Here is a tiny trained network, its code and every weight. The questions are about switching its units off for an input and a target symbol, where a switched-off unit gives its printed mean instead of its output.

import numpy as np


def w(rows, s, z=0):
    codes = np.array(rows[::2]) - 128.0
    scale = np.full(codes.shape[1], s)
    scale[-1] = z or s
    return codes * scale


def softmax(a):
    e = np.exp(a - a.max(-1, keepdims=True))
    return e / e.sum(-1, keepdims=True)


def log_softmax(a):
    a = a - a.max(-1, keepdims=True)
    return a - np.log(np.exp(a).sum(-1, keepdims=True))


def net(x, mask):
    ids = ['ΓΘΣΨΩδεφ'.index(c) for c in x.split()]
    T = len(ids)
    res = E[ids] + P[:T]
    u = 0
    for l in range(2):
        r = res
        for j in range(3):
            rows = slice(2 * j, 2 * j + 2)
            q, k, v = (r @ M[l][rows].T for M in (Q, K, V))
            z = softmax(np.where(np.tri(T) > 0, q @ k.T / 2**0.5, -1e9)) @ v
            o = O[l][rows]
            res = res + np.where(mask[u + j], z, o[:, -1]) @ o[:, :-1]
        u += 3
    return log_softmax(res[-1] @ U[:, :-1].T + U[:, -1])


Q, K, V, O = {}, {}, {}, {}
E = w([
[147,22,254],'Γ',
[74,151,189],'Θ',
[192,131,144],'Σ',
[132,244,87],'Ψ',
[138,128,169],'Ω',
[148,171,150],'δ',
[54,214,114],'ε',
[164,188,100],'φ',
],0.0085)
P = w([
[125,79,93],'0',
[95,121,106],'1',
[81,121,93],'2',
[131,162,171],'3',
[101,145,135],'4',
[66,126,94],'5',
[132,184,191],'6',
[92,156,145],'7',
[55,118,99],'8',
[132,197,214],'9',
[87,157,163],'10',
[53,105,105],'11',
[252,149,65],'12',
[152,113,90],'13',
],0.027)
Q[0] = w([
[118,83,118],'L0H1',
[108,179,132],'L0H1',
[97,51,2],'L0H2',
[139,171,122],'L0H2',
[51,85,123],'L0H3',
[141,160,150],'L0H3',
],0.022)
K[0] = w([
[162,95,74],'L0H1',
[55,205,74],'L0H1',
[154,75,28],'L0H2',
[172,179,162],'L0H2',
[250,171,36],'L0H3',
[75,163,180],'L0H3',
],0.015)
V[0] = w([
[47,109,169],'L0H1',
[96,139,118],'L0H1',
[111,183,48],'L0H2',
[26,165,82],'L0H2',
[28,161,183],'L0H3',
[119,2,200],'L0H3',
],0.013)
O[0] = w([
[186,34,200,224],'L0H1',
[102,55,205,182],'L0H1',
[144,40,115,64],'L0H2',
[190,23,254,35],'L0H2',
[148,32,235,255],'L0H3',
[198,213,164,169],'L0H3',
],0.0082,0.0057)
Q[1] = w([
[130,202,204],'L1H1',
[55,114,190],'L1H1',
[69,84,11],'L1H2',
[219,150,55],'L1H2',
[32,151,123],'L1H3',
[165,199,154],'L1H3',
],0.011)
K[1] = w([
[116,138,177],'L1H1',
[100,134,156],'L1H1',
[251,126,91],'L1H2',
[151,163,221],'L1H2',
[165,165,164],'L1H3',
[82,142,126],'L1H3',
],0.018)
V[1] = w([
[46,146,254],'L1H1',
[239,66,69],'L1H1',
[206,96,93],'L1H2',
[51,110,88],'L1H2',
[117,144,38],'L1H3',
[143,25,114],'L1H3',
],0.0072)
O[1] = w([
[205,99,3,254],'L1H1',
[71,134,215,73],'L1H1',
[204,147,171,108],'L1H2',
[50,213,232,134],'L1H2',
[139,43,71,54],'L1H3',
[182,109,95,62],'L1H3',
],0.0058,0.0084)
U = w([
[179,174,168,249],'Γ',
[114,88,54,204],'Θ',
[149,73,241,131],'Σ',
[77,182,200,54],'Ψ',
[196,60,186,109],'Ω',
[109,203,57,3],'δ',
[78,123,247,54],'ε',
[162,98,72,207],'φ',
],0.011,0.0053)

Each question gives the input, a string of symbols that net reads in full, and the target symbol t.
The units are the heads (2 rows each of Q, K, V and O). Each row of codes is followed by its name. A weight is (code - 128) times the scale printed after its matrix; where a second scale follows, it is the last column's (O and U).
mask holds one flag per head, layer by layer. A switched-off head (its flag False) gives its mean, the last column of its rows in O, instead of its output. The means were averaged over made-up inputs and are rounded, as every weight is.
A unit's drop is (log p(t) with every unit on - log p(t) with that unit switched off) / (log p(t) with every unit on - log p(t) with every unit switched off).
The circuit of an input: a set's keep is (log p(t) with only the set's units on - log p(t) with every unit switched off) / (log p(t) with every unit on - log p(t) with every unit switched off). Starting from all 6 units, units are removed one at a time, each time the one whose removal leaves the highest keep (on an exact tie, the one counted first), for as long as the keep stays at least 0.8.
circuit, biggest first: the units of the circuit, biggest drop first
heads that matter: for each layer, one digit per head in row order, 1 if its drop is at least 0.15 and else 0, layers parted by /
input Ψ Ψ Σ Ψ δ Γ Γ Γ Σ, target ε: circuit, biggest first	L0H3; L0H2; L1H1; L1H3
input Ψ Σ Γ, target ε: heads that matter	111 / 110
input Γ Ψ Σ Θ Ω Ψ δ Ω Ω Θ Σ Ψ Ψ δ, target Σ: heads that matter	011 / 110
input Γ Γ Ω Σ Γ φ ε ε δ Γ Γ δ Γ Σ, target δ: circuit, biggest first	L0H1
input Γ Σ Ψ Γ, target Γ: circuit, biggest first	L0H2; L0H3
input Ψ Ψ Ψ Ψ ε φ Ψ Γ δ Σ Ψ Ω φ Θ, target ε: heads that matter	010 / 100
input δ ε Σ Ψ Γ Γ φ Ψ Γ δ Γ Ψ Ψ φ, target Σ: heads that matter	011 / 110
input Γ φ δ δ Σ Σ Θ Σ Ω Ψ, target Ω: circuit, biggest first	L1H1; L0H3
input Σ Γ δ Ψ Γ Γ ε δ, target Ω: circuit, biggest first	L1H1; L0H2
input φ Σ Γ Γ Ω Ψ φ Γ Ψ Γ Ω, target δ: heads that matter	010 / 100
input φ φ δ Ψ Γ Σ, target Ψ: circuit, biggest first	L1H1; L0H3; L1H2
input φ Ω Γ Ψ Ψ Σ ε, target Σ: heads that matter	011 / 010
input Ψ Ψ Γ φ Γ Γ Γ δ, target δ: heads that matter	010 / 100
input φ Θ Γ Ψ Ψ Γ Ψ φ, target Σ: heads that matter	011 / 000
input Θ Γ Γ Ω Ψ δ, target Σ: circuit, biggest first	L0H2
input Γ ε Ψ Σ Ω Σ Θ δ, target φ: heads that matter	000 / 100
input Ω φ Ψ φ Σ Ω Γ Γ Ψ Γ Γ Γ Γ, target Γ: circuit, biggest first	L0H1; L0H3
input Γ δ ε Ψ, target Σ: circuit, biggest first	L0H2; L0H3
input Γ Ψ Ψ Γ δ Ψ Θ Γ Ω Ψ φ Ψ Θ, target Ω: circuit, biggest first	L0H3; L1H3
input ε Σ Ψ Ω Γ Γ Θ Ω Ω Γ Γ Σ Ψ Σ, target Σ: circuit, biggest first	L1H1; L0H2; L0H3
input Θ Ψ Σ Σ Σ φ Σ Σ ε Γ Θ Ω, target Σ: heads that matter	111 / 001
input Ψ Γ δ Ψ Γ Ψ Ψ ε φ Γ Γ, target δ: circuit, biggest first	L1H1; L0H2
input Σ Γ Γ φ Σ Σ Γ φ Σ ε, target Ω: heads that matter	001 / 100
input Σ Ψ Θ Γ Ψ δ Σ Ω Ψ Ψ Ψ, target Σ: heads that matter	111 / 100
